Below are the code and all the weights of a small trained network. Each question names an input and a class and asks about switching units off, where a switched-off unit gives its printed mean instead of its output.

import numpy as np


def w(rows, s, z=0):
    codes = np.array(rows[::2]) - 128.0
    scale = np.full(codes.shape[1], s)
    scale[-1] = z or s
    return codes * scale


def f(y):
    return np.maximum(y, 0)


def log_softmax(a):
    a = a - a.max(-1, keepdims=True)
    return a - np.log(np.exp(a).sum(-1, keepdims=True))


def net(x, mask):
    res = np.array(x, float).reshape(1, 4) / 4 @ E
    y = f(res @ A[0][:, :-1].T + A[0][:, -1])
    res = res + np.where(mask, y, B[0][:, -1]) @ B[0][:, :-1]
    return log_softmax(res[-1] @ U[:, :-1].T + U[:, -1])


A, B = {}, {}
E = w([
[127,128,128,127],'x0',
[217,2,63,143],'x1',
[242,173,131,85],'x2',
[146,55,86,11],'x3',
],0.0097)
A[0] = w([
[197,73,41,204,254],'n0',
[95,127,128,50,121],'n1',
[62,164,111,253,245],'n2',
[248,184,164,91,94],'n3',
[139,137,162,220,71],'n4',
[152,74,97,50,124],'n5',
[29,191,146,111,118],'n6',
[92,21,173,175,72],'n7',
[96,131,186,130,153],'n8',
[67,98,124,112,100],'n9',
[90,151,152,188,101],'n10',
[115,181,132,103,88],'n11',
[106,91,121,102,205],'n12',
[60,160,171,108,122],'n13',
[176,140,128,116,92],'n14',
[48,103,147,115,94],'n15',
[90,178,153,80,122],'n16',
[84,70,107,85,133],'n17',
[48,80,71,175,96],'n18',
[144,134,127,172,114],'n19',
[102,130,58,31,110],'n20',
[156,150,170,98,102],'n21',
],0.011,0.0058)
B[0] = w([
[96,156,71,19,240],'n0',
[188,226,95,198,164],'n1',
[160,171,171,72,249],'n2',
[150,34,192,131,191],'n3',
[240,184,111,212,174],'n4',
[164,178,156,157,190],'n5',
[191,84,124,71,205],'n6',
[136,62,117,116,171],'n7',
[165,125,79,94,166],'n8',
[213,83,254,190,156],'n9',
[149,125,91,138,178],'n10',
[160,50,61,77,152],'n11',
[116,210,118,114,172],'n12',
[159,108,79,99,183],'n13',
[181,28,199,109,149],'n14',
[185,72,168,128,167],'n15',
[108,69,6,60,172],'n16',
[168,155,107,131,171],'n17',
[190,77,190,106,181],'n18',
[173,132,54,135,150],'n19',
[214,183,145,200,177],'n20',
[145,50,169,116,147],'n21',
],0.0076,0.014)
U = w([
[123,101,69,45,110],'0',
[148,27,252,112,83],'1',
[180,218,117,174,118],'2',
[122,153,170,59,255],'3',
[87,162,124,104,157],'4',
[57,151,225,202,45],'5',
[21,152,162,215,60],'6',
],0.011,0.0067)

Each question gives the input, the list of numbers given to net, and the class t.
The units are the neurons (one row each of A and B). Each row of codes is followed by its name. A weight is (code - 128) times the scale printed after its matrix; where a second scale follows, it is the last column's (A, B and U).
mask holds one flag per neuron, in row order. A switched-off neuron (its flag False) gives its mean, the last column of its row in B, instead of its output. The means were averaged over made-up inputs and are rounded, as every weight is.
A unit's drop is (log p(t) with every unit on - log p(t) with that unit switched off) / (log p(t) with every unit on - log p(t) with every unit switched off).
The circuit of an input: a set's keep is (log p(t) with only the set's units on - log p(t) with every unit switched off) / (log p(t) with every unit on - log p(t) with every unit switched off). Starting from the 12 units with the biggest drops (on a tie, the unit counted first), units are removed one at a time, each time the one whose removal leaves the highest keep (on an exact tie, the one counted first), for as long as the keep stays at least 0.8.
units of the circuit, in order: the units of the circuit, biggest drop first
unit that matters most: the unit with the biggest drop
k most important neurons: the k neurons with the biggest drops, biggest first
drop of u: that unit's drop, to one decimal
input [-3,-8,5,-4], class 0: units of the circuit, in order	(n16, n11)
input [1,-6,-4,-2], class 0: units of the circuit, in order	(n16, n13)
input [4,8,-5,-8], class 0: unit that matters most	n0
input [7,-7,-7,-6], class 0: units of the circuit, in order	(n16, n6)
input [-1,-8,8,-1], class 0: units of the circuit, in order	(n16, n11)
input [-5,0,-5,-4], class 1: units of the circuit, in order	(n18, n0)
input [-6,-4,5,6], class 2: units of the circuit, in order	(n1, n20)
input [5,0,6,-6], class 1: 2 most important neurons	(n3, n1)
input [-2,-4,4,1], class 0: units of the circuit, in order	(n16, n2)
input [2,-4,7,8], class 2: 3 most important neurons	(n1, n20, n5)
input [1,1,5,7], class 2: units of the circuit, in order	(n20, n5)
input [4,-5,-8,3], class 1: 2 most important neurons	(n9, n0)
input [5,1,8,7], class 1: 2 most important neurons	(n3, n14)
input [-3,1,-8,-3], class 1: units of the circuit, in order	(n18)
input [-4,1,-7,-6], class 1: 4 most important neurons	(n18, n7, n1, n15)
input [-1,-8,-8,5], class 0: 3 most important neurons	(n16, n13, n3)
input [-7,-5,-7,-5], class 1: 2 most important neurons	(n0, n15)
input [1,-5,-6,5], class 1: 4 most important neurons	(n9, n0, n15, n18)
input [3,0,4,-1], class 1: 2 most important neurons	(n3, n0)
input [6,8,-1,-7], class 0: units of the circuit, in order	(n0)
input [-8,-3,-8,6], class 1: drop of n15	0.2
input [1,3,-2,7], class 2: drop of n13	0.0
input [8,5,1,3], class 3: drop of n20	0.1
